Below is a small trained network, with its code and all its weights. Each question gives an input and a target symbol and asks what happens when units are switched off, that is, made to give their printed mean instead of their output.

import numpy as np


def w(rows, s, z=0):
    codes = np.array(rows[::2]) - 128.0
    scale = np.full(codes.shape[1], s)
    scale[-1] = z or s
    return codes * scale


def f(y):
    return y / 2 * (1 + np.tanh(0.7978845608 * (y + 0.044715 * y**3)))


def softmax(a):
    e = np.exp(a - a.max(-1, keepdims=True))
    return e / e.sum(-1, keepdims=True)


def log_softmax(a):
    a = a - a.max(-1, keepdims=True)
    return a - np.log(np.exp(a).sum(-1, keepdims=True))


def net(x, mask):
    ids = ['δζηθτψ'.index(c) for c in x.split()]
    T = len(ids)
    res = E[ids] + P[:T]
    u = 0
    for l in range(2):
        q, k, v = (res @ M[l].T for M in (Q, K, V))
        z = softmax(np.where(np.tri(T) > 0, q @ k.T / 3**0.5, -1e9)) @ v
        res = res + np.where(mask[u], z, O[l][:, -1]) @ O[l][:, :-1]
        u += 1
        y = f(res @ A[l][:, :-1].T + A[l][:, -1])
        res = res + np.where(mask[u : u + 4], y, B[l][:, -1]) @ B[l][:, :-1]
        u += 4
    return log_softmax(res[-1] @ U[:, :-1].T + U[:, -1])


Q, K, V, O, A, B = {}, {}, {}, {}, {}, {}
E = w([
[95,131,97,71,57,168],'δ',
[141,56,224,250,156,98],'ζ',
[133,187,100,86,119,243],'η',
[123,226,28,185,150,183],'θ',
[83,40,150,99,138,39],'τ',
[92,214,167,237,68,85],'ψ',
],0.013)
P = w([
[83,120,237,189,200,158],'0',
[196,180,21,38,213,108],'1',
[208,155,218,191,118,77],'2',
[45,143,106,163,33,187],'3',
[175,217,167,170,126,136],'4',
[135,193,158,89,85,41],'5',
[77,31,207,129,143,103],'6',
[214,166,103,42,191,255],'7',
[113,117,110,136,120,10],'8',
[86,137,197,150,79,226],'9',
[137,42,107,35,133,62],'10',
[117,58,87,41,46,111],'11',
[58,154,198,113,130,189],'12',
[138,51,138,51,182,119],'13',
],0.008)
Q[0] = w([
[125,138,36,30,51,63],'0.h0',
[30,127,51,106,121,177],'0.h0',
[2,89,58,140,58,140],'0.h0',
],0.0056)
K[0] = w([
[74,154,68,41,71,126],'0.h0',
[122,207,103,1,214,120],'0.h0',
[226,245,71,161,145,173],'0.h0',
],0.0058)
V[0] = w([
[95,64,155,126,42,130],'0.h0',
[76,155,116,79,94,143],'0.h0',
[1,132,105,121,102,120],'0.h0',
],0.0061)
O[0] = w([
[178,166,55,75,2,143,1],'0.h0',
[145,144,172,158,110,97,136],'0.h0',
[136,164,238,199,168,126,131],'0.h0',
],0.0076,0.0022)
A[0] = w([
[115,107,19,68,193,110,46],'0.n0',
[65,149,188,122,241,179,237],'0.n1',
[63,139,2,161,33,163,129],'0.n2',
[36,65,188,197,159,201,2],'0.n3',
],0.0062,0.002)
B[0] = w([
[40,137,115,18,180,171,135],'0.n0',
[75,68,104,105,5,113,253],'0.n1',
[123,112,176,164,242,141,184],'0.n2',
[2,160,23,181,153,73,177],'0.n3',
],0.0088,0.004)
Q[1] = w([
[162,192,70,172,149,197],'1.h0',
[200,135,23,3,102,148],'1.h0',
[226,207,151,102,149,101],'1.h0',
],0.0063)
K[1] = w([
[135,158,108,40,120,33],'1.h0',
[97,126,200,130,79,95],'1.h0',
[95,43,35,253,132,157],'1.h0',
],0.0054)
V[1] = w([
[142,1,140,104,104,173],'1.h0',
[139,113,125,121,123,20],'1.h0',
[204,146,126,158,150,125],'1.h0',
],0.009)
O[1] = w([
[156,113,141,14,170,136,30],'1.h0',
[26,166,224,196,173,1,45],'1.h0',
[41,209,143,72,105,150,2],'1.h0',
],0.0095,0.0034)
A[1] = w([
[100,182,116,188,200,145,254],'1.n0',
[116,157,96,148,130,131,1],'1.n1',
[124,106,69,179,90,115,15],'1.n2',
[254,116,119,104,156,102,126],'1.n3',
],0.0089,0.004)
B[1] = w([
[120,57,145,104,93,108,254],'1.n0',
[129,127,151,159,103,165,124],'1.n1',
[44,122,117,106,137,142,174],'1.n2',
[93,151,194,153,92,253,148],'1.n3',
],0.016,0.0067)
U = w([
[141,139,180,158,148,121,225],'δ',
[204,116,70,146,57,91,228],'ζ',
[196,95,3,135,123,143,172],'η',
[127,79,165,94,174,139,158],'θ',
[68,166,159,136,136,151,3],'τ',
[52,161,106,116,138,190,8],'ψ',
],0.0079,0.0041)

Each question gives the input, a string of symbols that net reads in full, and the target symbol t.
The units are the heads (3 rows each of Q, K, V and O) and the neurons (one row each of A and B). Each row of codes is followed by its name. A weight is (code - 128) times the scale printed after its matrix; where a second scale follows, it is the last column's (O, A, B and U).
mask holds one flag per unit, layer by layer, with each layer's heads first. A switched-off unit (its flag False) gives its mean, the last column of its rows in O or B, instead of its output. The means were averaged over made-up inputs and are rounded, as every weight is.
A unit's drop is (log p(t) with every unit on - log p(t) with that unit switched off) / (log p(t) with every unit on - log p(t) with every unit switched off).
The circuit of an input: a set's keep is (log p(t) with only the set's units on - log p(t) with every unit switched off) / (log p(t) with every unit on - log p(t) with every unit switched off). Starting from all 10 units, units are removed one at a time, each time the one whose removal leaves the highest keep (on an exact tie, the one counted first), for as long as the keep stays at least 0.8.
circuit, biggest first: the units of the circuit, biggest drop first
unit that matters most: the unit with the biggest drop
top k neurons: the k neurons with the biggest drops, biggest first
top k neurons in layer l: the k neurons of layer l with the biggest drops, biggest first
drop of u: that unit's drop, to one decimal
input θ θ τ τ, target ψ: top 3 neurons : [0.n3; 1.n2; 0.n0]
input η θ ψ ζ, target ψ: unit that matters most : 1.n2
input θ η θ η, target η: circuit, biggest first : [1.h0; 0.n0]
input η ζ θ θ τ η θ η η η, target η: top 2 neurons : [1.n3; 1.n2]
input τ ζ η η η θ θ ζ θ ψ θ ζ, target η: circuit, biggest first : [1.h0; 0.n3; 1.n3]
input ζ θ τ ζ θ η δ, target ψ: circuit, biggest first : [0.n3; 0.h0; 1.n0; 1.h0]
input θ θ η ζ θ θ θ θ δ ψ, target ψ: top 2 neurons : [1.n2; 0.n3]
input τ ψ θ ζ θ θ ψ τ η τ θ ψ τ, target ψ: circuit, biggest first : [0.n3; 1.h0; 0.n1; 1.n0]
input τ τ τ δ, target θ: circuit, biggest first : [0.n2; 1.h0]
input ζ ζ θ ζ θ ψ ζ, target ψ: top 2 neurons in layer 0 : [0.n3; 0.n2]
input ζ ζ ζ ψ, target θ: top 3 neurons : [0.n2; 1.n0; 0.n1]
input ψ θ ζ ζ η δ η η τ ζ, target η: top 2 neurons : [0.n3; 1.n3]
input ψ θ θ ψ, target ψ: drop of 1.h0 : 0.4
input ζ ζ ψ ψ ζ ψ δ η θ τ, target η: drop of 0.n0 : 0.1
input θ ζ θ θ, target θ: top neuron in layer 0 : [0.n2]
input ψ ζ θ τ τ θ ψ ζ τ θ, target θ: drop of 1.n0 : 0.8
